-14, 1, 3
1, 1, 0
-10, -2, -32
-6, -2, -12
->
1, 3
1, 0

-15, -22, -35, -23, 28
31, 29, -17, -2, 37
-39, 20, -3, -24, -17
-14, -7, 41, 22, -16
6, -14, -33, -39, 8
->
-22, -35
29, -17

27, -15, 31
24, -1, -9
0, 5, -8
15, 10, 15
-37, 27, -8
->
-15, 31
-1, -9

-12, 9, 4, 10
-11, -21, -43, 9
-13, -2, 12, 5
21, -1, 41, 28
->
9, 4
-21, -43

19, -21, -30, -24
-19, 37, 13, 5
13, 1, -34, -25
14, 2, 8, 2
0, 13, 18, 14
->
-21, -30
37, 13

11, -14, 28, 15, 21
-17, -15, -31, -8, -11
->
-14, 28
-15, -31
---
-40, 10, -25, 23, -21, -9, 5, -14, 19
-10, -5, -15, 5, -11, -7, 8, -8, -4
->
10, -25, 23, -21, -9, 5, -14, 19, -40
-5, -15, 5, -11, -7, 8, -8, -4, -10

0, 5, 4, 9
-5, -18, 5, -13
34, -28, -9, 1
-15, 9, -3, 6
7, -8, -2, -3
1, 4, 3, -2
19, -13, -8, -7
->
5, 4, 9, 0
-18, 5, -13, -5
-28, -9, 1, 34
9, -3, 6, -15
-8, -2, -3, 7
4, 3, -2, 1
-13, -8, -7, 19

-9, 7, -12, -29, -5, 15, 3
4, -4, -13, 22, -6, 0, -3
9, 2, 17, -34, -16, -6, 17
19, -15, -5, -6, 23, 20, -12
-7, -16, -15, 7, -21, -29, -15
27, -15, 4, 24, 5, 25, -14
-9, 18, -8, -14, 3, 41, 16
5, -8, -20, 28, 17, 13, -13
-35, 6, -18, 17, -8, -14, -25
->
7, -12, -29, -5, 15, 3, -9
-4, -13, 22, -6, 0, -3, 4
2, 17, -34, -16, -6, 17, 9
-15, -5, -6, 23, 20, -12, 19
-16, -15, 7, -21, -29, -15, -7
-15, 4, 24, 5, 25, -14, 27
18, -8, -14, 3, 41, 16, -9
-8, -20, 28, 17, 13, -13, 5
6, -18, 17, -8, -14, -25, -35

-1, -14, 1, 0, 10, -9, 16, 4, -17, 1, 4, 0, -32, -6, -6, 2
-1, 7, 8, 1, -13, 10, 15, -17, -21, 5, -6, 9, -40, -13, 10, 9
0, 15, -12, -1, 10, -9, 15, 21, -17, 1, -4, 9, -25, -11, -17, 5
-1, 23, -16, 0, 5, -13, 10, -6, -13, -5, -12, -10, -12, 21, 6, -10
0, -3, 0, 0, 12, -4, 3, -23, -5, 7, -10, 13, -7, -19, -13, 15
0, -4, 12, 0, 15, 2, -14, -13, 14, 6, 3, 7, 17, -12, -2, 5
->
-14, 1, 0, 10, -9, 16, 4, -17, 1, 4, 0, -32, -6, -6, 2, -1
7, 8, 1, -13, 10, 15, -17, -21, 5, -6, 9, -40, -13, 10, 9, -1
15, -12, -1, 10, -9, 15, 21, -17, 1, -4, 9, -25, -11, -17, 5, 0
23, -16, 0, 5, -13, 10, -6, -13, -5, -12, -10, -12, 21, 6, -10, -1
-3, 0, 0, 12, -4, 3, -23, -5, 7, -10, 13, -7, -19, -13, 15, 0
-4, 12, 0, 15, 2, -14, -13, 14, 6, 3, 7, 17, -12, -2, 5, 0

-36, -7, -9, 40, -9, 41, -11
-36, -4, 17, -17, 40, 6, 14
->
-7, -9, 40, -9, 41, -11, -36
-4, 17, -17, 40, 6, 14, -36

4, 23, -9, 34, 28, -25, -8, 23, -3, -8, 16, 8, 18, 11, 31
3, -2, -21, 21, 11, 16, 11, 14, 4, 31, 40, -34, -1, 21, 6
->
23, -9, 34, 28, -25, -8, 23, -3, -8, 16, 8, 18, 11, 31, 4
-2, -21, 21, 11, 16, 11, 14, 4, 31, 40, -34, -1, 21, 6, 3

36, -6, 14, -39, -15, 6, -6, -10, 22
10, 9, -8, -38, -6, -6, -17, -5, 7
-13, -4, -9, 41, 21, -10, 22, -31, -19
->
-6, 14, -39, -15, 6, -6, -10, 22, 36
9, -8, -38, -6, -6, -17, -5, 7, 10
-4, -9, 41, 21, -10, 22, -31, -19, -13
---
23, 21
19, -1
34, 19
-10, 29
5, -34
->
23, 21
19, -1
34, 19

11, -40, -13, 24
-5, -15, 6, 33
17, -2, 15, -2
->
11, -40
-5, -15
17, -2

-9, 12
-23, 13
-11, 16
-14, 21
-34, 22
->
-9, 12
-23, 13
-11, 16

10, 18, 3, 4, 10
-24, -34, -11, -5, -3
17, 14, 5, 7, 5
->
10, 18
-24, -34
17, 14

-16, 14, -12
5, 18, -13
16, 1, -34
15, 1, -11
->
-16, 14
5, 18
16, 1

-26, 5, 3
34, -1, 2
32, -8, -7
7, -4, 5
->
-26, 5
34, -1
32, -8
